Here is a tiny trained network, its code and every weight. The questions are about switching its units off for an input and a class, where a switched-off unit gives its printed mean instead of its output.

import numpy as np


def w(rows, s, z=0):
    codes = np.array(rows[::2]) - 128.0
    scale = np.full(codes.shape[1], s)
    scale[-1] = z or s
    return codes * scale


def f(y):
    return y / 2 * (1 + np.tanh(0.7978845608 * (y + 0.044715 * y**3)))


def log_softmax(a):
    a = a - a.max(-1, keepdims=True)
    return a - np.log(np.exp(a).sum(-1, keepdims=True))


def net(x, mask):
    res = np.array(x, float).reshape(1, 8) / 4 @ E
    y = f(res @ A[0][:, :-1].T + A[0][:, -1])
    res = res + np.where(mask, y, B[0][:, -1]) @ B[0][:, :-1]
    return log_softmax(res[-1] @ U[:, :-1].T + U[:, -1])


A, B = {}, {}
E = w([
[75,157,165,144,48,204,144,59,139],'x0',
[192,110,156,164,127,146,85,108,166],'x1',
[182,147,76,149,208,183,191,34,104],'x2',
[131,208,199,157,168,164,17,122,99],'x3',
[158,116,202,85,176,43,144,39,29],'x4',
[132,133,158,130,106,190,179,140,100],'x5',
[104,75,92,2,96,194,70,68,95],'x6',
[224,87,125,66,174,239,94,132,136],'x7',
],0.008)
A[0] = w([
[113,154,119,176,175,143,202,94,132,250],'N0',
[154,88,118,81,96,143,177,122,199,150],'N1',
[198,105,151,109,141,99,141,62,40,151],'N2',
[126,188,97,155,145,88,176,157,166,149],'N3',
[174,154,147,122,111,232,91,155,173,224],'N4',
[160,142,106,112,207,192,49,120,75,184],'N5',
[185,114,137,138,140,177,59,69,151,166],'N6',
[107,198,130,196,153,130,192,134,159,115],'N7',
[176,106,157,118,174,55,150,67,90,159],'N8',
[124,59,45,73,95,145,158,78,118,171],'N9',
[162,104,151,180,63,134,156,192,193,127],'N10',
[48,140,172,117,40,170,87,67,95,221],'N11',
[82,50,79,102,111,185,170,134,173,124],'N12',
[121,107,150,124,114,2,72,191,143,130],'N13',
],0.0092,0.0016)
B[0] = w([
[171,114,129,96,125,130,200,96,168,198],'N0',
[123,100,75,129,112,131,127,130,81,201],'N1',
[68,113,134,74,227,196,207,91,141,223],'N2',
[176,117,118,170,91,52,167,125,151,196],'N3',
[165,53,184,148,83,188,19,146,151,246],'N4',
[215,196,159,84,201,186,70,139,196,234],'N5',
[136,89,96,96,145,126,63,48,190,222],'N6',
[164,89,145,133,96,51,167,84,179,205],'N7',
[35,33,139,106,254,136,194,133,118,214],'N8',
[130,165,50,60,108,199,153,139,73,250],'N9',
[156,46,161,186,70,95,133,177,81,219],'N10',
[86,216,227,106,75,116,123,61,68,254],'N11',
[125,159,63,67,43,183,129,181,110,237],'N12',
[74,217,92,198,182,66,53,234,147,241],'N13',
],0.0082,0.0088)
U = w([
[197,100,133,166,82,33,229,94,174,137],'0',
[74,189,103,184,157,6,72,226,144,213],'1',
[160,4,178,174,36,174,80,173,132,5],'2',
[124,148,1,71,43,213,154,141,78,133],'3',
[218,132,150,100,167,209,28,59,222,70],'4',
[59,52,141,93,252,158,224,97,107,142],'5',
[63,210,248,115,65,122,125,37,62,169],'6',
[188,187,188,97,157,218,118,228,106,165],'7',
],0.0072,0.0017)

Each question gives the input, the list of numbers given to net, and the class t.
The units are the neurons (one row each of A and B). Each row of codes is followed by its name. A weight is (code - 128) times the scale printed after its matrix; where a second scale follows, it is the last column's (A, B and U).
mask holds one flag per neuron, in row order. A switched-off neuron (its flag False) gives its mean, the last column of its row in B, instead of its output. The means were averaged over made-up inputs and are rounded, as every weight is.
A unit's drop is (log p(t) with every unit on - log p(t) with that unit switched off) / (log p(t) with every unit on - log p(t) with every unit switched off).
The circuit of an input: a set's keep is (log p(t) with only the set's units on - log p(t) with every unit switched off) / (log p(t) with every unit on - log p(t) with every unit switched off). Starting from the 12 units with the biggest drops (on a tie, the unit counted first), units are removed one at a time, each time the one whose removal leaves the highest keep (on an exact tie, the one counted first), for as long as the keep stays at least 0.8.
circuit, biggest first: the units of the circuit, biggest drop first
most important unit: the unit with the biggest drop
top k neurons: the k neurons with the biggest drops, biggest first
drop when u is switched off: that unit's drop, to one decimal
input [-8,2,8,-4,-2,-8,-3,-8], class 0: circuit, biggest first : [N3]
input [1,5,0,-3,0,8,0,4], class 2: top 2 neurons : [N4; N5]
input [5,2,1,-5,6,5,2,-5], class 5: top 2 neurons : [N8; N2]
input [8,7,-7,-4,2,-7,2,7], class 2: top 3 neurons : [N5; N4; N2]
input [4,4,1,1,2,3,-3,-6], class 0: circuit, biggest first : [N7; N0]
input [-3,4,5,8,5,7,6,-5], class 5: top 2 neurons : [N8; N2]
input [-1,-6,-7,8,-4,3,-3,7], class 4: circuit, biggest first : [N5; N4]
input [-3,-8,-8,1,0,-5,8,2], class 1: top 2 neurons : [N13; N2]
input [2,-7,3,7,7,-6,3,4], class 5: top 3 neurons : [N8; N2; N4]
input [8,-5,5,2,-4,5,-2,2], class 6: top 2 neurons : [N11; N5]
input [4,0,-8,-4,-2,-6,3,5], class 3: top 2 neurons : [N12; N9]
input [-1,-4,-1,-1,-6,1,-5,-7], class 0: top 2 neurons : [N7; N3]
input [8,-7,5,0,4,-6,-7,-3], class 0: drop when N3 is switched off : 0.1
input [0,2,-1,-7,-5,-1,-7,6], class 2: most important unit : N10
input [-6,-2,-4,7,4,-7,-3,5], class 1: drop when N13 is switched off : 2.5
input [-5,1,5,7,8,-7,-7,7], class 5: drop when N8 is switched off : 1.5
